Here is a tiny trained network, its code and every weight. The questions are about switching its units off for an input and a target symbol, where a switched-off unit gives its printed mean instead of its output.

import numpy as np


def w(rows, s, z=0):
    codes = np.array(rows[::2]) - 128.0
    scale = np.full(codes.shape[1], s)
    scale[-1] = z or s
    return codes * scale


def f(y):
    return np.maximum(y, 0)


def softmax(a):
    e = np.exp(a - a.max(-1, keepdims=True))
    return e / e.sum(-1, keepdims=True)


def log_softmax(a):
    a = a - a.max(-1, keepdims=True)
    return a - np.log(np.exp(a).sum(-1, keepdims=True))


def net(x, mask):
    ids = ['ΠΨΩβεμ'.index(c) for c in x.split()]
    T = len(ids)
    res = E[ids] + P[:T]
    r = res
    for j in range(3):
        rows = slice(2 * j, 2 * j + 2)
        q, k, v = (r @ M[0][rows].T for M in (Q, K, V))
        z = softmax(np.where(np.tri(T) > 0, q @ k.T / 2**0.5, -1e9)) @ v
        o = O[0][rows]
        res = res + np.where(mask[j], z, o[:, -1]) @ o[:, :-1]
    y = f(res @ A[0][:, :-1].T + A[0][:, -1])
    res = res + np.where(mask[3:15], y, B[0][:, -1]) @ B[0][:, :-1]
    return log_softmax(res[-1] @ U[:, :-1].T + U[:, -1])


Q, K, V, O, A, B = {}, {}, {}, {}, {}, {}
E = w([
[88,180,3,223,108,119],'Π',
[87,70,115,59,130,83],'Ψ',
[106,100,87,100,204,83],'Ω',
[208,51,99,127,145,134],'β',
[87,97,149,169,185,115],'ε',
[91,93,174,146,86,117],'μ',
],0.018)
P = w([
[83,134,147,172,151,128],'0',
[177,83,139,213,134,101],'1',
[208,177,172,57,152,173],'2',
[76,68,135,158,153,227],'3',
[240,102,126,159,109,30],'4',
[118,162,143,14,133,246],'5',
[133,38,78,155,71,163],'6',
],0.013)
Q[0] = w([
[179,156,177,45,156,255],'H0',
[6,58,115,155,135,139],'H0',
[134,198,192,44,172,204],'H1',
[219,164,125,120,123,141],'H1',
[195,38,189,76,150,107],'H2',
[107,107,169,114,107,190],'H2',
],0.01)
K[0] = w([
[186,135,140,166,122,5],'H0',
[138,174,107,72,111,176],'H0',
[177,118,136,154,113,14],'H1',
[83,105,130,193,146,94],'H1',
[154,74,146,108,131,157],'H2',
[119,161,172,102,135,152],'H2',
],0.016)
V[0] = w([
[56,82,153,125,207,127],'H0',
[127,208,28,95,223,120],'H0',
[195,118,134,177,226,146],'H1',
[113,143,148,214,127,171],'H1',
[176,12,98,101,178,124],'H2',
[122,178,68,188,165,158],'H2',
],0.011)
O[0] = w([
[74,221,157,98,98,178,254],'H0',
[138,160,215,44,54,80,165],'H0',
[159,88,171,93,54,170,211],'H1',
[54,32,79,69,112,103,200],'H1',
[158,133,177,151,126,207,239],'H2',
[110,108,145,99,1,112,196],'H2',
],0.0099,0.0069)
A[0] = w([
[60,113,88,112,112,186,252],'N0',
[172,153,57,162,122,33,198],'N1',
[137,171,213,189,170,109,129],'N2',
[131,128,205,108,146,75,64],'N3',
[124,46,79,131,231,131,147],'N4',
[206,61,162,132,112,145,104],'N5',
[64,86,186,121,136,118,157],'N6',
[144,61,157,124,85,104,106],'N7',
[86,20,54,158,83,144,82],'N8',
[155,137,68,160,108,169,67],'N9',
[112,224,77,196,98,182,203],'N10',
[254,91,127,168,127,157,150],'N11',
],0.01,0.0028)
B[0] = w([
[191,62,119,173,84,136,246],'N0',
[137,82,169,124,51,212,156],'N1',
[131,174,95,44,147,119,169],'N2',
[98,88,168,150,161,15,157],'N3',
[71,131,217,212,134,106,190],'N4',
[191,204,98,199,158,33,199],'N5',
[218,111,105,98,123,137,208],'N6',
[74,130,2,93,211,163,208],'N7',
[131,214,197,124,160,143,244],'N8',
[156,87,224,73,152,67,160],'N9',
[108,84,77,40,157,120,201],'N10',
[145,188,58,141,39,105,190],'N11',
],0.0071,0.013)
U = w([
[130,181,254,109,99,140,1],'Π',
[115,65,145,116,77,243,220],'Ψ',
[143,81,141,119,148,94,112],'Ω',
[87,194,102,112,171,208,112],'β',
[65,142,171,186,129,159,151],'ε',
[178,164,125,189,105,151,120],'μ',
],0.006,0.004)

Each question gives the input, a string of symbols that net reads in full, and the target symbol t.
The units are the heads (2 rows each of Q, K, V and O) and the neurons (one row each of A and B). Each row of codes is followed by its name. A weight is (code - 128) times the scale printed after its matrix; where a second scale follows, it is the last column's (O, A, B and U).
mask holds one flag per unit, heads first, then neurons. A switched-off unit (its flag False) gives its mean, the last column of its rows in O or B, instead of its output. The means were averaged over made-up inputs and are rounded, as every weight is.
A unit's drop is (log p(t) with every unit on - log p(t) with that unit switched off) / (log p(t) with every unit on - log p(t) with every unit switched off).
The circuit of an input: a set's keep is (log p(t) with only the set's units on - log p(t) with every unit switched off) / (log p(t) with every unit on - log p(t) with every unit switched off). Starting from the 12 units with the biggest drops (on a tie, the unit counted first), units are removed one at a time, each time the one whose removal leaves the highest keep (on an exact tie, the one counted first), for as long as the keep stays at least 0.8.
circuit, biggest first: the units of the circuit, biggest drop first
most important unit: the unit with the biggest drop
k most important neurons: the k neurons with the biggest drops, biggest first
which heads matter: for each layer, one digit per head in row order, 1 if its drop is at least 0.15 and else 0, layers parted by /
input Π ε Ψ Ψ Ω μ, target Π: circuit, biggest first -> [H1 H0]
input Π Ω Π β μ, target μ: which heads matter -> 001
input Π Ω ε Π Ω Ψ, target Π: most important unit -> H1
input Ψ Ψ β ε Ψ Ψ ε, target β: circuit, biggest first -> [H1 N2 H2]
input μ μ ε Ω Ω, target Π: which heads matter -> 100
input Ψ ε Π Ψ μ ε, target ε: circuit, biggest first -> [H0 N4]
input Π ε Ω, target Ψ: circuit, biggest first -> [H1 H0 N5]
input Ψ Π μ μ, target ε: circuit, biggest first -> [H0 N4 H2]
input ε Ψ μ, target β: which heads matter -> 111
input μ Ω μ Π Ψ Π ε, target Ω: which heads matter -> 100
input Ψ ε ε, target Ψ: circuit, biggest first -> [H1 N8]
input μ Π Π ε Ψ, target Ψ: circuit, biggest first -> [H0 H1 N5]
input β Π Π Ω μ, target Π: which heads matter -> 100
input Ψ ε Π Ω, target Ω: circuit, biggest first -> [H0 N3]
input Π Π Ψ, target Ω: which heads matter -> 110
input Π ε ε ε μ Ω, target ε: which heads matter -> 100
input ε Π Ψ Ψ Ψ, target β: which heads matter -> 111
input ε Π μ μ μ μ Ψ, target ε: most important unit -> N4
input Ω β β Π ε Ψ Ψ, target β: circuit, biggest first -> [H1 H2 N2]
input Ψ β Ω, target μ: 2 most important neurons -> [N5 N11]
input ε μ ε Ψ μ Ψ, target ε: which heads matter -> 100
input ε ε μ Π ε, target Ω: circuit, biggest first -> [H0 N3 H1]
input Ω ε ε ε μ Ω, target ε: circuit, biggest first -> [H0 N4]
